Each row has a hidden stage along a path, written after it and counted from one end. A new block has a new path.
[  87  -61  -51  245  -72   86  -47  -33   88 -134 -146   53  -10 -105
   63  156  -39   65  145    3  -58   78  109  -99  -53   69   31  -12
   16   45   63  -69 -153 -138   15   33  137  -76  -13  -72   51 -132
   15  -19 -197 -146  -87  -12  -96   96   58  -15]
22
[  74 -131 -100   83   29  213  150   29  -42   -1   -7  -47   20   81
   94  -90  -77   55 -111  100  -47   17   81  -84  -96   85  -88   85
  -78  108  -40   22   57  -46  -87  -63   68  147  -20   -7    1   33
   19   51   81  121  -22  -78   90   62   24 -122]
3
[ 115  222    0 -218  109  202  -27  254  -45  189  274   59 -169  -98
  176   77 -130  309 -109  257   42 -250  111  157 -143  378   52   44
 -129 -253 -186  -23  103 -121  -96 -196 -103  118  -91   94 -273   49
  -76   -2  233  -79  137 -230   50 -110   13 -190]
3
[  55  142   84   74  -50 -119   -6    3  163   54  -15  150  -33   -4
  -22  242   15  137   30 -109   12   33   47  -22 -169  -49  155  169
 -154   36  -56  -86  -45  -81  -17  -72   94   25    7   55  -46  -37
   30   26 -194 -130  -53   22 -156   13  -94   39]
26
[ -24  -89  -28  -10   20  159   77 -216   83   40  175 -103   68  235
    0 -124  158  -72  -83  -59   57  137   38  -43  -36  -61 -368   90
   56   82  -22   47  -38   35   25 -107  123   81 -178  106  -52 -156
 -119   93 -105   47  143  177   61  116 -111   13]
16
[   2 -154   -9  152   73   99  183  107   12   34   -6    4 -161   10
  109 -317 -109   52 -105  257 -110   67   60  158  115  176 -102  -48
  131  215  -39 -164  -61  -27 -167  -30    9  138 -105   49  -97   71
  -80  109  181  -24  -10   63   75  114  119  -36]
0
[ -27 -163  -54   -6   98  -44 -254  -81  166  -91 -260  -83   85   74
  -27  215 -293 -116  126   51   86   60  -90  -58   81   47   28 -142
    1    0   89  113   45 -260  166  161  117 -121 -128  -70  106   60
  182   64 -210  138 -111   58    7  -16  251  -44]
28
[  53   59  102  122  101   30  116   80   23   27  136   67 -255    6
  104  -51  -23  128  -55  201  -47   51  128  140  -18  243   51   27
   15  -53  -63 -120  -55  -30 -124 -132  -50  151  -59  137  -96  -20
 -102   75  149  -71   81    3    0   63   44  -71]
26
[ -91  113   21 -189 -132  285 -241 -108   63   24  131  -97   83   30
  108  207   42    7   52  -60  -26  -75  139   53 -165  -68  -61  101
   49  -43 -126  -35   -6   -1   95 -102  147  -94  -14   58 -132 -194
  -81   76 -153 -172  129  -52  -42    1  -42  -56]
18
[ 137  -92   82  270   24  -11  252  166  -24  156   56  183 -333 -132
   47 -256  171  223  193  312    1   45  163   18  307  443 -102 -291
  192   93 -108 -263   -6   53 -204    1 -134   63 -150  -63  -19  105
 -191   75  238 -200   30  142 -130  294    6  160]
26
[ -44  177  -47  -72 -100  295 -336  -15   26  -53 -106    6   40 -152
  225  209 -197   -2  181   -7   14 -116  152  125  -61  -86   49   68
   97  -50   17  -55  -43 -142   92   32  136 -108    2  -77  -53  -92
  -33  106 -223 -154 -115 -103  -49   31   25 -115]
24
[ -36   10  124  190 -169   81  -53  -93   26   12  -31   -4   40  -20
  -20  118   28    7   79 -158  -71   -1  231  -23    3   25   55    7
   14  113  -67 -116  -65    3   45   55   49 -133   45  -34  -15 -127
  -39   28 -122 -180    1  114 -114  102  -43  -11]
8
[ 126   75   55  -44  -11   31  -31   29  109  -46  114   71  -48  -29
   21   -3  -17   55  -46  -54  -14 -110   62    1  -32  108  -65  -18
  -53  -48  -32  -59  -59  -52  -47  -59   50   -9 -114   26 -153  -32
 -115   11  -31   29   85   67  128  -13  -33 -107]
24
[ -77  282  103 -598  121 -306 -296   67  273  164   44   23   52  290
  -33  379  -65   26   40 -183   75 -160 -134  -39 -232    4  116  -56
 -242 -256 -101  138  154  -70  252   21  216 -172  -44  135  -32   56
  300  108 -168  156  216   74  150 -283 -142  -61]
15
[  57 -122   73  131 -263  342  260 -162  -12   29  241  -37  131   51
   -5 -245  250   15 -150 -123  -79 -103  247  -77   15  -92 -246  121
   39  317 -258 -135   82  229 -191 -184   13  127    5  -13 -189  -81
 -298   75   98  -24  119   52   32  173 -150  -36]
0
[  12   16   51  205   45  -16   70   83   22   27  -66   22 -174   66
  102  -14  -48  -19   55  -36  -51   90  128   61  -39  117   31   36
  -26   74   88  -89  -27   57  -44   42   53   36  -39   34  108   18
   48  130   61  106  -39  130   19   44  -28  -77]
23
[  35  -13  -55  -17   53  110  -51  -50   52  -49  -78  -30  -20   35
   45  138 -106    8   58  127   23   42   86  -10  -62  -30   30   41
   33  -33  -64   22   87  -86   15  -58   81   21    6   29  -21  -66
   43   82  -60    8  -32 -139  -67    4   31 -115]
6
[-232   27 -110    3 -205  468  -98 -260 -146   82  259 -264  180   28
  100  116  184  -32   68 -107  -35  149  212   58 -275    3 -375  254
   73  138  -91 -116  -83  119  116   18  220 -155 -133   74    4 -415
 -155   40  -84 -255  113   60  -22  137 -147   35]
8
[ 133   45  129  103  -93 -129 -148   70  247  121  -58   64  -41  -30
  -74  272  -29   45   75 -111   55 -111   63   24   54   99  203  -20
  -71    6  -82  -61   26  -56  -30  -72  -20  -83  -49  -48 -130   34
   34   -8 -185  -72  -12   42 -202  -57   79  -21]
21
[   4  159  199  -16   51 -281   -7  -15  248  118  -42  120 -111  134
   18   61   13  -28  157  -38   96  -65   67  106  181   49  118 -151
   64  -44  -93  -49   97   73   38    8   20  -41  -17   30    2   31
  112  185  -57   45   67  131  -24  -55  -87  -28]
27
[  79  109  209  -13   66 -153   95   -9   91   92  146   29 -239  169
  -76   -2  189   15  -29   70  -58   82  149   16    0  130  101  -33
   40 -117 -152 -111   11  124  -76 -172  -15   49   31  156 -111 -112
  -43   83   34  -51  215   44  -44   38 -114  -53]
15
[  23   74  -26 -299  131  168  200 -224   51 -131  267    4  -21  273
  124  -68  235   17   15  146   34   56   89 -171 -155  -48 -276   -2
   41 -181 -181  112  154  117   17 -205  186  183    2  174   21 -162
  -78  185   94  171  284 -101  243   55 -232 -107]
23
[  -1   58   13   29  -37  261   19 -124  -15   -1   60   35   32  -18
   69   74  -23  119  -22   91    8   18  176  -23  -96  -68    5  143
   12    2 -135  -20   16 -119  -10 -132   37  108   54   40 -110 -110
 -103   57  -98 -186  -18 -133 -125  125  -52  -48]
4
[ 225  -57    5   22  -30   -9 -109  148  189  103  -68   66   -7  -30
   26  275  -61  168  100  115   69 -185   30 -141   75  330  182 -171
 -111 -116 -139   59   85 -184  -35  -94  -20  -16  -32 -138  -76  131
  108  -66 -112  -47   25 -125 -110  -16  197  -35]
21
[ -62   -9    2   38   44  -80  108  -86  110  140  -21 -141  -56  296
   97  -58  113 -197   96   82   16  165   49   96   46   43  -65   23
  126  110  -85  -61  108  246  -33  -30  168   46  -28   49  145  -94
  170  220    6  165   76   44   86   18  -56  -48]
27
[ 136  -38   80   35  -17 -137  -84   17  156  129  -30   -5  -51   74
 -128  116   77  -16  105  -50   66  -26   53  -87  128  180    9 -163
    7  -38  -64  -25   50    1   13   -2   -1 -128 -107  -59  -50   -9
   40    3 -122    6   76  118  -95   18    4    1]
15
[  11  -14  -48   65  -29   31  -16   22  118   29  -12  -39  -21   39
   93   10  -18  -15   71  -41    1  -25   80  120    5   58 -142   -6
   69   93   -2  -66  -27   57    3   13  112  -87 -125   26  -31  -98
   26   83   -5    7   38   87   27  -55  -36  -83]
9
[  20   51   -6 -119  177 -151  -80  103  186  -22 -281  166 -135   68
  157   74 -219   44  211  216   65  -17  -40   25  122    0  150 -184
   78  -61    5   31  108 -168   53   57  111   48   17  -26  102  196
  204  211  -78   81 -107  -40   -4    8   64  -26]
26
[ 107  -98  -54   -7   18  233  -73  -29 -128   39   -7  -76   46   99
  -40  -19  -17  -13  -81  -21  -13   80   73 -269  -80  125 -120   29
 -118  -28   51   68  -34 -174   20   13   63   45  -71  -85   23   31
  -50  -28 -162   72  -17   73   72  226    4  -31]
16
[ -97  142  146 -109 -141  175 -105 -195   34   34  192  -26   52   90
  -19  -49  164  -86    1 -307    0  -39  193   43  -51 -213 -244   92
   76   69  -46  -88  -32  135   83  -25   89 -100  -82   87 -136 -185
 -230  141 -122  -62  141  254   17   84 -275  -23]
15
[  71   55  -53 -152 -126  271 -223 -125   53 -135   27  -30  190  -41
   21  187  -84  -43    4 -203   46 -154   76 -112 -162 -186 -110  130
  -96   -9  -23   54   60  -88   64  -27  139  -66  -62  -53 -100  -72
 -113   32 -195  100  -26  -41   79  -14  -57 -150]
26
[  34   79  242  -72  100   81  106  -31  -49   14  183   58  -76  276
  -35   88  -25   97 -310  -92  -85   35  141 -210 -275   43  202  208
 -358 -120  -95  119   61 -134  -30 -194  -38  310  141  179  -39  148
  -50   60   21  156  123   49   88  113  -43 -104]
21
[  -4   66  -95 -245  -19  106  -28  -86  128   70   31  -51  131  227
  119  243   74   18   35   53   36   22  -15 -121 -249  -95    6  179
 -109  -13 -189   84  153    6   24 -162  255  112   58   42   47  -40
  153  114 -167   59   61 -185   36   -4  -65  -22]
24
[  -3   91  -25  -86   16  103   52  -49   42   16   88  -67    6   96
  117  -10    6   -4  -25   91  -49  -14  109   54 -111   56  -39   59
   30  -32 -123  -41   31   68  -12  -83  143   13   20   65  -59 -175
   59   89   21   14  113 -131  134  -61  -83 -168]
2
[ 147  -24  171   63    5  -21   59 -219  137  128  -61  -25  115  265
 -126  247   12  -33  -66  125  109   10  147 -248   99   14  368   33
 -102 -115 -323  178  254 -118  -32 -248  -68  216  250  -63  -42   40
  157   32 -252   24   18 -260 -192  101  102  -94]
2
[ 148 -188 -121  179  -36  172  140  -15    8   -5  -60  -53   53   22
  -12   37  -18   42  -28   79    3   45   77 -157  -73   56  -50   92
  -78  147  -78    6  114  -23 -117  -79   53   98  -29  -69    8    1
   15    5    7   99  -79 -127  -58   68   51  -79]
0
[  17 -153   26  228  -23   19  169  -27  -65  -50  -14  -49  -14   81
 -103 -108    5  -17 -143 -120 -170  183   96 -143 -147   87  -74   90
 -135  211   61 -111 -121   -2  -49   84  106   -4  -40   38   54  -64
  -16  -15   19   67  -11  184  100  120  -44  -34]
5
[  66  100  105  -75   23 -119   69  121  124  155  102  111 -193   79
    9   -7  153  125   71   -4    7  -50   84   43    2  110  -42  -74
   13  -15 -105 -114   59  118  -53  -85   16   -9  -80   91  -90   15
  -34  112   85  -36  146  117  -59   -5 -170   21]
15
[-66 -22 -12  23 -42 140 -73 -47  68  28 -75 -27  10  54 139  35 -55 -37
 118  52  11  19  82  62  36 -17 -43   5  97 115 -45 -53  37 -12  17  15
 115   9 -36 -25  41   2  13 156 -75 -23 -44  31 -21  95  40  -3]
26
[ -72  267   50  260 -129   -3   78 -108   11  129 -122  173  109    4
   62  227   21  143   84 -309   13  124  192  -86 -281 -217  151  349
 -211  132   45  -68 -112  -76   92   61  172   11  151  -23  137 -153
  139   64 -347 -228 -215   51 -227  108 -332   58]
1
[-144  131   54  150  -10   32  -65   43 -144  141    3  -77  -22   97
   69  -34 -102  -82  -87 -268 -121  182   89   46 -232  158  -40  216
 -202  128  216 -129 -238  -38   74  226  166  -67  -98   21  159  -53
   72   48 -120   43  -80  332  193  121 -104  -19]
25
[ -49  -42   40  319    2 -203  307 -101  132  205   42 -107  -82  310
    8 -146  236 -171   11 -107    8  281   57  123   -5   31 -157  163
   42  279    2 -142   -7  348  -97  -22  140   70 -109  105  161 -165
  126  180   25  152   54  237   15   28 -178   23]
28
[  32  -78   37  211   26   -6  -34  -11  123   20 -105   -4 -131   27
   24  -16  -24  -56  133   10   30   83  100   72  146   67  -62  -96
  145   67   75  -66  -40    1    3   27   16  -53 -120   -9   14  -46
  -15  108  -65   -7  -24  152 -117   66   38  -21]
18
[  11 -548 -388  269 -146  616  -54   55 -149 -267 -200 -266  291  -76
  192  -12 -341   29 -185   48 -241   37   11 -191 -258  139 -251  135
 -150  376  161   61 -180 -303  -18  117  239    3 -111 -148   87   22
   26 -126   -5   77 -176  -66  194  113  394 -127]
6
[ 233   46  -23 -238   68  120  113   17   95   57  216   93  -24  104
   79   27  131  187  -25  235   96 -156   38 -191  -13  219  -74  -81
  -77 -205 -267   97  175  -63 -108 -262   19  205  -36    3 -139   68
  -68   24   40   60  191 -195  111   58  -32  -68]
24
[  54   58    6   45    2  -43   13  -44   99  110    1   -7   65   58
   -7   97  -21   30   43  -34   64  -26   65  -52   -8  154   -2  -21
  -74  -25  -65   10   29  -44   44   26   77  -65  -53  -49   -5  -86
  120   10 -114    7   21    0   22  -34  -51  -73]
1
[ -16  -49   -6   74  -18  132  -66  -21   29  -70  -80  -47   91   55
   70   16 -205  -40  -74 -140  -51  -52   96   -9  -63    6  -40   42
  -88   84   71   39  -51 -119   67   82   96  -37  -34  -16    1   -4
   47   47  -68  104  -41   95  126  -19   36 -160]
6
[ -41  -26  -74  118  -65  254  -25 -105   88  -22   40  -30   59  -78
  134   88  -62   95   66   78   37  -16  132  124  -35    0 -131   75
  105   76  -72  -40  -34  -76   25  -67   73  -21  -86   34 -106 -187
  -71   53  -54 -195   -5  -77 -123    4   30  -57]
4
[  80  -30   27   10 -115  159  -34  -28   14   12   -1   25   91  -58
  -49   55  -32   64    3  -90   -1 -125  133 -127  -14   15  -24  -12
  -68   77 -100  -36   78  -57  -10    6   19  -54  -18  -87  -99   10
  -77    6  -55  -16  -21   -2  -30   59  -39  -63]
3
[  91 -299 -312  126  -13  420   16  -63   66 -229 -140  -22   85 -108
  229 -233 -150  -16   90  180   64  -22   -5   29  130 -131 -450  -39
  245  240  103   14  -13 -114  -69   -5  140   81 -239 -103  -29   -3
 -167  127  -11   94 -150  -27   66  123  115  -72]
28
[ 163   64  152 -107  120 -159  -19   63  119   77   -5  113 -147  138
  -89   50    7   66  -29   56   22  -30   45 -136   57  138  144 -130
  -76 -175  -82   34   52 -116  -15  -97  -30   63    9   27  -90  104
   32   39  -88   47   97   39  -11   51  -25  -47]
16
[  69 -108   16   43   68  -75   84   66  108  -74  -88   75  -86    7
  -52 -105 -115   28  -18  -13  -31  -16   16  -14   41    9  -78  -94
  -10  128   30  -62   39  -34  -41   59   39  -18 -111   30  -50   83
  -17   84   91  145  -24  126   57  -24  -13  -77]
4
[  53 -145  -86  309  -56  179    5 -228  -89   91 -231 -147   95  126
   18  -63   59 -240  206   65   98  233  157 -184  215   31  -95  -27
  170  128   30    4   51   20    8  103   91    9    2 -245  246  -91
   80  108 -279   58 -182   25  -77  333    7   13]
28
[  70   75   48  110   60 -105  165  117   38  260   -1    2 -238  203
   76 -135  170  -33   41   70  -14  134  113   87   30  113    1   53
   73   64  -38 -133   34  217 -137 -102   47  111  -17   51   42  -10
   79  166   37   49   49   78  -50   84 -166  -17]
16
[  74   14  182   12  110  119  -64  -52   50   92   76  -36 -134  164
   58  -70  -62  -53  -57  168   63  -54  178   47  238  200   70 -140
  114 -187 -102   79   58  -96  -18 -156 -141  143   -2   21 -132   50
  -76  111  -26   25  131   17   -2  115  124 -141]
17
[  -8   96   -8   -1   31  128  -96   46   96  -56   20  158  -36 -101
  144   66 -168  175   21  -69   37  -69   39   68 -104    4 -106   59
  -74   -2   98  -14 -123 -232   60   22   75   18 -153   52  -80   30
 -103   63  -91  -85  -58  128    2   27  -26  -15]
23
[  79 -145 -106  117  -26  304 -149   44   -7  -56 -162 -106   61   12
  153   31 -279  -92  -62   35  -11  -50   63    5   -3   26   11   97
  -37  107   70   55   17 -166  -53  -12   55   99  -50 -111    0  123
   10   63  -96  169 -161  -52   67   73  227 -174]
25
[  59  196   27  -33  -67   16  -43  -11   55   29   21  111   -7  -43
   49  139   50   96  100  -94   17  -45  105  -39 -135  -34   24   90
  -66  -30  -47  -90  -12   -8   14  -17  119  -45   -2   -8  -30 -102
  -10   56 -139  -87  -15  -15  -30   25 -190  -30]
28
[ 36 -29  52 154 -28   5  92  10 129  76  35  82 -29  13  33   3   0 126
  16 -31  35 -42 106  50  56 101 -71 -19  -8 104 -66 -51 -18 -42 -27 -34
  -3  18 -95  29 -78   0 -40  48   2 -92  23 119 -88  32 -27   6]
7
[  81  -13   -6   68  -38  -22  174  161   52  246  -24   58 -142  111
   88  -82  142  102   45  133  -34   34   94   40   32  104   10   36
   44  177 -167 -154   78  132 -177 -120   55  124    6    2  -18   92
   41  121   56  -74    7    3 -109  124  -88   65]
10
[-119 -108   35  562  -29  117   91   96  -84   40 -164   37 -146  -38
  191  -81 -123   86   59  -93 -148  222  194   75  -37  234  -11   57
  -29  249  271 -152 -316 -116   22  202   56   -1  -60  -20  218  -11
   38   62  -24 -166 -166  323  -91  226   60   72]
20
[ 114 -127   49 -105   62   12   -7    1  128  -41   48   12  -95   -8
  -86    6  -26   64   38  228   25  -79   49  -30  158  169  -43 -235
  110  -49 -194  -34  140  -61  -54  -83  -46  -25 -103   28 -179   32
 -102   37  107   -2  127  -49  -23   10  123  -60]
6
[ -50  114  -32  -32   40  389  -21   46 -111  -35   64   51  -72   10
  277  125 -156  214  -70  122  -50  -28  207   63 -270  -34   47  243
  -86  -71  -51   42    2 -181    3 -157   39  215   89  133  -51    2
  -71  114   48 -129  -22 -159  -63   85  -24 -122]
10
[  81   83  174  120  166 -467  241  176  171  139 -112  202 -252  127
  -92   31  -26  133   22   38  -31   86   13  -19   -5  190  268  -82
 -156   20  -46 -104   64   14  -69   30    6   51   36   87   67  131
  228   94   89   84   -3  101  -48  -62  -94   -1]
0
[ 54  -9  74  90  -8  85  14 -69  49 -44  76   9  -4  34  33 -13 -30  32
 -51  -1 -19 -24 109 -28  10 133 -34 -18 -29 -16 -36 -20 -63 -81  -7 -36
  22  28 -54  16 -65 -65 -67  23 -37 -12  66  57  79  62  29 -84]
28
